Below are the code and all the weights of a small trained network. Each question names an input and a target symbol and asks about switching units off, where a switched-off unit gives its printed mean instead of its output.

import numpy as np


def w(rows, s, z=0):
    codes = np.array(rows[::2]) - 128.0
    scale = np.full(codes.shape[1], s)
    scale[-1] = z or s
    return codes * scale


def f(y):
    return y / 2 * (1 + np.tanh(0.7978845608 * (y + 0.044715 * y**3)))


def softmax(a):
    e = np.exp(a - a.max(-1, keepdims=True))
    return e / e.sum(-1, keepdims=True)


def log_softmax(a):
    a = a - a.max(-1, keepdims=True)
    return a - np.log(np.exp(a).sum(-1, keepdims=True))


def net(x, mask):
    ids = ['ΘΛΠΨΩαβγεζημτφ'.index(c) for c in x.split()]
    T = len(ids)
    res = E[ids] + P[:T]
    q, k, v = (res @ M[0].T for M in (Q, K, V))
    z = softmax(np.where(np.tri(T) > 0, q @ k.T / 3**0.5, -1e9)) @ v
    res = res + np.where(mask[0], z, O[0][:, -1]) @ O[0][:, :-1]
    y = f(res @ A[0][:, :-1].T + A[0][:, -1])
    res = res + np.where(mask[1:9], y, B[0][:, -1]) @ B[0][:, :-1]
    return log_softmax(res[-1] @ U[:, :-1].T + U[:, -1])


Q, K, V, O, A, B = {}, {}, {}, {}, {}, {}
E = w([
[27,180,146,71],'Θ',
[53,128,102,113],'Λ',
[117,121,174,240],'Π',
[69,122,89,102],'Ψ',
[129,113,166,40],'Ω',
[126,104,187,66],'α',
[143,182,125,66],'β',
[126,187,129,149],'γ',
[134,169,54,101],'ε',
[248,82,122,169],'ζ',
[112,247,186,96],'η',
[104,204,235,181],'μ',
[91,115,114,88],'τ',
[16,142,149,160],'φ',
],0.018)
P = w([
[80,242,2,234],'0',
[116,151,123,144],'1',
[114,156,133,143],'2',
[118,158,147,129],'3',
[117,159,155,131],'4',
[117,157,161,132],'5',
],0.011)
Q[0] = w([
[55,219,189,162],'head 0',
[40,2,113,77],'head 0',
[202,127,162,162],'head 0',
],0.022)
K[0] = w([
[190,251,113,193],'head 0',
[36,130,29,176],'head 0',
[123,47,222,130],'head 0',
],0.02)
V[0] = w([
[153,150,116,27],'head 0',
[3,153,170,105],'head 0',
[114,140,37,59],'head 0',
],0.018)
O[0] = w([
[173,183,85,35,1],'head 0',
[11,208,13,149,253],'head 0',
[97,167,208,32,98],'head 0',
],0.012,0.0083)
A[0] = w([
[70,180,163,225,181],'neuron 0',
[24,84,144,87,1],'neuron 1',
[180,43,110,114,87],'neuron 2',
[221,254,195,184,178],'neuron 3',
[135,134,150,30,120],'neuron 4',
[74,143,67,159,147],'neuron 5',
[227,150,140,221,87],'neuron 6',
[104,152,152,207,69],'neuron 7',
],0.0081,0.0097)
B[0] = w([
[111,62,112,67,253],'neuron 0',
[255,102,68,127,155],'neuron 1',
[47,140,114,167,149],'neuron 2',
[127,103,28,143,156],'neuron 3',
[139,141,150,181,141],'neuron 4',
[136,165,195,158,232],'neuron 5',
[152,177,150,77,175],'neuron 6',
[191,176,122,151,178],'neuron 7',
],0.018,0.03)
U = w([
[136,148,95,82,97],'Θ',
[124,175,118,119,216],'Λ',
[168,170,169,106,70],'Π',
[114,100,120,146,124],'Ψ',
[71,144,205,109,95],'Ω',
[84,89,125,58,182],'α',
[147,215,54,86,2],'β',
[31,95,10,184,173],'γ',
[103,189,126,103,188],'ε',
[188,133,2,170,122],'ζ',
[22,180,171,97,176],'η',
[90,204,159,163,161],'μ',
[114,159,138,77,120],'τ',
[133,154,118,70,99],'φ',
],0.0088,0.0058)

Each question gives the input, a string of symbols that net reads in full, and the target symbol t.
The units are the heads (3 rows each of Q, K, V and O) and the neurons (one row each of A and B). Each row of codes is followed by its name. A weight is (code - 128) times the scale printed after its matrix; where a second scale follows, it is the last column's (O, A, B and U).
mask holds one flag per unit, heads first, then neurons. A switched-off unit (its flag False) gives its mean, the last column of its rows in O or B, instead of its output. The means were averaged over made-up inputs and are rounded, as every weight is.
A unit's drop is (log p(t) with every unit on - log p(t) with that unit switched off) / (log p(t) with every unit on - log p(t) with every unit switched off).
The circuit of an input: a set's keep is (log p(t) with only the set's units on - log p(t) with every unit switched off) / (log p(t) with every unit on - log p(t) with every unit switched off). Starting from all 9 units, units are removed one at a time, each time the one whose removal leaves the highest keep (on an exact tie, the one counted first), for as long as the keep stays at least 0.8.
units of the circuit, in order: the units of the circuit, biggest drop first
most important unit: the unit with the biggest drop
k most important neurons: the k neurons with the biggest drops, biggest first
drop when u is switched off: that unit's drop, to one decimal
input γ Π ζ φ τ, target α: most important unit	neuron 5
input ζ β γ, target ζ: 4 most important neurons	(neuron 3; neuron 5; neuron 0; neuron 6)
input Π γ φ η γ, target η: 3 most important neurons	(neuron 1; neuron 7; neuron 5)
input φ α ζ τ β, target ζ: units of the circuit, in order	(neuron 3; head 0)
input τ α Π ζ μ γ, target μ: 4 most important neurons	(neuron 5; neuron 1; neuron 3; neuron 7)
input γ γ φ, target α: units of the circuit, in order	(head 0; neuron 0; neuron 5)
input ε ζ τ φ, target Π: units of the circuit, in order	(head 0; neuron 1)
input Θ Θ Ψ μ γ γ, target μ: units of the circuit, in order	(neuron 5; head 0)
input Θ ζ μ Ψ, target β: 2 most important neurons	(neuron 1; neuron 5)
input Π φ η μ Θ, target Ψ: 3 most important neurons	(neuron 0; neuron 7; neuron 3)
input ζ γ η μ Ω, target Ω: units of the circuit, in order	(neuron 2; head 0)
input η β γ Π γ η, target η: 2 most important neurons	(neuron 1; neuron 5)
input ε ε Θ Ω γ Ψ, target Π: 3 most important neurons	(neuron 0; neuron 1; neuron 4)
input α Θ γ φ Ψ α, target η: most important unit	neuron 3
input Θ γ α Ω φ, target β: units of the circuit, in order	(neuron 1; head 0)
input ζ γ Π α α, target Ω: 3 most important neurons	(neuron 0; neuron 2; neuron 6)
input α β Ω τ, target η: 2 most important neurons	(neuron 7; neuron 0)
input μ γ Θ ζ γ Π, target ζ: 2 most important neurons	(neuron 5; neuron 3)
input μ β η Π, target η: 3 most important neurons	(neuron 5; neuron 1; neuron 3)
input γ Ω η Ω ζ Π, target ζ: 2 most important neurons	(neuron 3; neuron 5)
input ε γ Π Θ α, target Π: 2 most important neurons	(neuron 0; neuron 4)
input ε γ Λ, target Π: 3 most important neurons	(neuron 0; neuron 1; neuron 4)
input η γ η, target η: 2 most important neurons	(neuron 1; neuron 7)
input γ Π Θ, target α: units of the circuit, in order	(head 0; neuron 5; neuron 7)
input Θ γ Λ, target β: units of the circuit, in order	(neuron 1; head 0)
input μ Ψ μ φ, target γ: units of the circuit, in order	(head 0)
input γ ζ Ω γ ε, target ζ: units of the circuit, in order	(head 0; neuron 3)
input φ Π α α, target ζ: units of the circuit, in order	(neuron 1; head 0)
input γ α Θ μ Π, target μ: most important unit	neuron 5
input γ ζ η ε μ Ψ, target α: drop when head 0 is switched off	0.8
